[[  1 -21  -5  10   2   6  22  -2 -13   2 -10  -1  -3]
 [-27 -20 -16  57  23  54  46  32 -26   2 -25 -30  73]
 [ -9 -33   1 -10  17 -30   8 -17 -22  55  -8 -32   5]
 [ 69   4   1   1 -25  -1  20  22 -17 -20   2  14 -28]
 [-28  -7  -3 -18  58 -21 -28  -7  -6   7  -1 -25  17]
 [ 10 -31  -5  13 -13 -20  20  12 -13   4   0   4 -23]
 [ -7 -24  33 -28  17 -12 -19 -19 -17  13 -31 -29 -10]
 [  5 -13  -7 -26  19 -27 -17 -14  -8  61 -11 -36   0]
 [ 31 -28   5 -14  -3   4  21   8 -15  -5 -19 -15 -13]
 [ -7   8 -18 -18  19 -13 -21 -10  12  18   2   1 -12]
 [-11 -36  22 -14  32 -25 -15  17 -26  11 -20 -41  14]] out -3

[[  5   9   6   4   1  12  27   1   0  28  -3 -10   9  -9  24]
 [  3  -6   6  -2  42 -22  16  22 -51 -59  -8  63  26  44  51]
 [  5  -1  -2  10  38 -10  25  32 -47 -63 -10  51  33  61  60]
 [  5   3  -7  19  36  -3  31  39 -43 -66 -12  44  37  75  68]
 [  8 -21  -1   5 -14   2   6 -13 -17 -10  -1   3  -9  -4   9]
 [  4  -2   1   5  41 -16  22  27 -49 -61  -9  56  29  54  56]
 [  5 -12  -3   9 -17  -1  10 -11 -11  -7   2   1  -8  -1   7]
 [  5   3   5   5  -2  12  25   1   1  27  -2  -7  10 -11  24]
 [  4  -3   4   2  42 -18  20  25 -50 -60  -8  59  27  50  53]
 [  6   4  -9  23  34  -1  33  41 -43 -67 -13  41  41  80  71]
 [  4   1   5   4  -1  13  24   0   1  27  -1  -7   9 -11  24]
 [ -2   9  -5  14 -22  -5  16  -5   4   0  10  -8  -5   5   2]] out 24

[[  7  12  -2  -1 -13  -7  14   6  -6  -8  -2  -3  12  -3 -12  -6]
 [ 45   4 -39 -18  -7 -29 -15  52   9   6  22 -54  42   9 -34  14]
 [ 24  19 -35  -3 -24 -28  41  31 -25 -13  10 -15  24 -24 -63  -9]
 [ 42  14 -27  -7   0 -34   7  50  -1  -5  13 -41  42  12 -20  20]
 [ 48  14  -7 -11   5 -45  19  63 -13 -19   7 -18  38  16  -6  24]
 [  4   8  -2  -1 -10  -5  10   4  -6  -5  -3  -2   9  -2  -8  -4]
 [ 22  29 -16  -3 -32 -22  41  22 -19 -18  -3  -7  31 -14 -43 -10]
 [  7  13  -3  -1 -14  -8  15   7  -7  -8  -3  -3  13  -3 -13  -5]
 [ 51  13   0 -15   8 -47  20  66 -15 -24   5 -13  35  18  -2  25]] out -6

[[-24  18  43 -15  59   5  32]
 [ -8  22  18  29  -9   4 -19]
 [ 19   6  42 -26   4   6  41]
 [ 11  -4  -7   0  17   5   2]
 [ 18  21  -9  14  13 -11   3]
 [  9 -25   2  -7 -69   6 -14]
 [-10 -47  37  10 -47  16 -31]
 [ -1 -56  10   9  81  -6  15]] out 32

[[ 48  27  -1   4  51   5   5  31 -12 -45]
 [  0 -66  15  15  10  31  16  50 -24  -5]
 [ 56 -25  13  38  12  14 -41  33 -22 -19]
 [-25  54  16 -28 -35   4  51  21  30  -6]
 [-42  -7  -6  -6  -3 -21  10 -46  61 -22]] out -45
---
Q:
[[  0   0   1  -2  -2   1   2]
 [-27  71 -17  77  26  25 -58]]
A: -2

Q:
[[ 20 -24 -53 -57]
 [ -6 -25   8  37]
 [ 19 -79  -5 -55]]
A: -25

Q:
[[-37 -13  15  31  -1]
 [  9  -7  31 -46 -62]
 [-28 -46  20 -68 -44]]
A: 31

Q:
[[-68 -83 -35 -21 -28 -65]
 [ 36  26  -5  76  -8  27]]
A: -21

Q:
[[  1  82   2  -1  60  33   5]
 [ 27  59  -7  23  19 -26  50]]
A: 60

Q:
[[  0  -7  -3 -22  85]
 [ 22   7 -74 -28 -29]]
A: -3
---
[-0.867 -1.778 -0.030  1.103 -0.062  1.234]
-0.867
[-15.4  14.8  -7.7  13.7   9.6]
-15.4
[-10.8   4.0  -0.2  13.8]
-10.8
[ -50.34  -65.33  148.72 -150.40]
-50.34
[ 1.61 -0.37  0.16 -0.52  1.28 -1.03]
1.61
[ 0.006 -0.097  0.100 -0.160 -0.022 -0.091]
0.006
---
((59, 69, 82, 87, 56, 77), (63, 67, 84, 90, 55, 200), (92, 80, 46, 77, 80, 4)) --> 46
(-501, -339, 875, -750, -940) --> -339
(432, -854, 693, 267, 260, -660, 561) --> 267
(898, 429, 516, 81, 965, 296, 206) --> 81
((4959, 5730, 4236, 6104, 6430), (7989, 7526, 2442, 5261, 3911)) --> 7526
(5673, 2423, 2678, 5102, 3414, 2365, 7823) --> 5102
(6, 2, 5, 6, 7, 6, 7) --> 6
---
[[ 26  24 -21   1  62  14]
 [-17 -19  13 -17 -37  11]] ==> 24

[[ 73  64 -61 -25]
 [ 40 -68 -59  57]] ==> 64

[[  0  42 -19 -40  21  12 -32]
 [-61  13  16 -33 -51 -70 -36]] ==> 42

[[  2   5 -50  34 -59   4]
 [ -5 -12 -54  24 -67   5]] ==> 5

[[-62 -41  67   9  41   4]
 [-12 -11 -51  22 -36  30]] ==> -41

[[ 27 -52  65 -61   7  28]
 [  5 -13  10  -6   4  14]] ==> -52

[[-28 -39  31 -44  -7]
 [-54   3 -13 -16 -69]] ==> -39
